Here is a tiny trained network, its code and every weight. The questions are about switching its units off for an input and a class, where a switched-off unit gives its printed mean instead of its output.

import numpy as np


def w(rows, s, z=0):
    codes = np.array(rows[::2]) - 128.0
    scale = np.full(codes.shape[1], s)
    scale[-1] = z or s
    return codes * scale


def f(y):
    return np.maximum(y, 0)


def log_softmax(a):
    a = a - a.max(-1, keepdims=True)
    return a - np.log(np.exp(a).sum(-1, keepdims=True))


def net(x, mask):
    res = np.array(x, float).reshape(1, 6) / 4 @ E
    y = f(res @ A[0][:, :-1].T + A[0][:, -1])
    res = res + np.where(mask, y, B[0][:, -1]) @ B[0][:, :-1]
    return log_softmax(res[-1] @ U[:, :-1].T + U[:, -1])


A, B = {}, {}
E = w([
[41,160,196,101,2],'x0',
[127,127,128,124,129],'x1',
[17,36,42,123,129],'x2',
[129,127,128,128,127],'x3',
[128,128,128,127,130],'x4',
[144,23,223,171,147],'x5',
],0.01)
A[0] = w([
[22,88,56,137,107,4],'N1',
[133,30,139,139,169,164],'N2',
[131,194,129,138,117,126],'N3',
[139,86,103,149,110,68],'N4',
[69,130,175,120,85,58],'N5',
[125,244,121,100,94,119],'N6',
[154,132,150,133,138,97],'N7',
[116,222,171,126,51,123],'N8',
[95,39,150,142,136,88],'N9',
[135,170,71,124,154,153],'N10',
[231,151,44,126,225,73],'N11',
[81,124,166,117,76,167],'N12',
[139,87,67,139,172,121],'N13',
[86,106,99,99,118,50],'N14',
[56,86,64,150,118,136],'N15',
[194,159,157,125,156,156],'N16',
[110,193,3,111,140,28],'N17',
[153,53,215,151,114,85],'N18',
[223,146,208,138,162,38],'N19',
[57,110,191,102,65,11],'N20',
[97,110,150,121,97,34],'N21',
[148,105,157,126,101,60],'N22',
[158,71,110,144,156,98],'N23',
[125,35,94,128,175,102],'N24',
[119,83,236,146,133,6],'N25',
[91,140,91,100,142,126],'N26',
],0.02,0.016)
B[0] = w([
[130,98,59,125,3,207],'N1',
[122,153,149,136,200,240],'N2',
[134,98,95,135,151,180],'N3',
[112,124,96,118,146,141],'N4',
[120,158,200,141,110,188],'N5',
[137,121,27,128,159,235],'N6',
[93,152,138,126,127,145],'N7',
[136,99,35,118,175,243],'N8',
[135,141,126,122,213,202],'N9',
[130,105,166,127,73,201],'N10',
[138,105,99,125,8,255],'N11',
[135,107,77,122,86,229],'N12',
[138,133,141,126,201,206],'N13',
[149,109,99,115,84,155],'N14',
[126,140,212,126,108,231],'N15',
[107,129,163,130,52,205],'N16',
[110,175,249,132,146,210],'N17',
[122,126,155,127,28,210],'N18',
[133,158,235,137,157,197],'N19',
[118,165,250,136,134,200],'N20',
[121,159,176,136,155,147],'N21',
[121,121,93,123,99,140],'N22',
[124,128,123,105,190,181],'N23',
[119,146,110,142,212,216],'N24',
[146,90,70,125,26,181],'N25',
[133,125,144,138,80,176],'N26',
],0.044,0.019)
U = w([
[73,67,89,125,37,154],'0',
[51,162,240,147,142,215],'1',
[71,101,56,122,254,3],'2',
],0.0058,0.0041)

Each question gives the input, the list of numbers given to net, and the class t.
The units are the neurons (one row each of A and B). Each row of codes is followed by its name. A weight is (code - 128) times the scale printed after its matrix; where a second scale follows, it is the last column's (A, B and U).
mask holds one flag per neuron, in row order. A switched-off neuron (its flag False) gives its mean, the last column of its row in B, instead of its output. The means were averaged over made-up inputs and are rounded, as every weight is.
A unit's drop is (log p(t) with every unit on - log p(t) with that unit switched off) / (log p(t) with every unit on - log p(t) with every unit switched off).
The circuit of an input: a set's keep is (log p(t) with only the set's units on - log p(t) with every unit switched off) / (log p(t) with every unit on - log p(t) with every unit switched off). Starting from the 12 units with the biggest drops (on a tie, the unit counted first), units are removed one at a time, each time the one whose removal leaves the highest keep (on an exact tie, the one counted first), for as long as the keep stays at least 0.8.
units of the circuit, in order: the units of the circuit, biggest drop first
most important unit: the unit with the biggest drop
top k neurons: the k neurons with the biggest drops, biggest first
drop of u: that unit's drop, to one decimal
input [-2,-5,1,-5,5,-8], class 1: top 4 neurons : (N17, N1, N12, N25)
input [6,1,0,-4,-5,-3], class 2: units of the circuit, in order : (N11, N8)
input [3,0,-4,0,3,8], class 0: units of the circuit, in order : (N25)
input [1,-1,-8,-8,-4,1], class 0: top 3 neurons : (N16, N17, N8)
input [0,-2,-7,3,8,-1], class 0: top 2 neurons : (N16, N2)
input [-2,-1,-8,1,-2,0], class 0: top 2 neurons : (N17, N11)
input [-5,-4,0,6,-5,3], class 1: top 2 neurons : (N8, N6)
input [1,-2,-6,-1,4,-8], class 2: top 2 neurons : (N6, N8)
input [2,5,-4,-1,8,6], class 0: top 2 neurons : (N25, N17)
input [6,1,2,5,4,2], class 1: top 3 neurons : (N20, N11, N5)
input [0,0,1,2,6,0], class 1: top 2 neurons : (N8, N11)
input [5,6,-5,3,3,0], class 2: top 3 neurons : (N11, N8, N1)
input [7,5,-6,-7,-4,1], class 0: top 3 neurons : (N2, N24, N9)
input [-1,-2,6,-7,-1,-5], class 1: most important unit : N17
input [1,-5,-7,6,0,-1], class 2: drop of N1 : 0.1
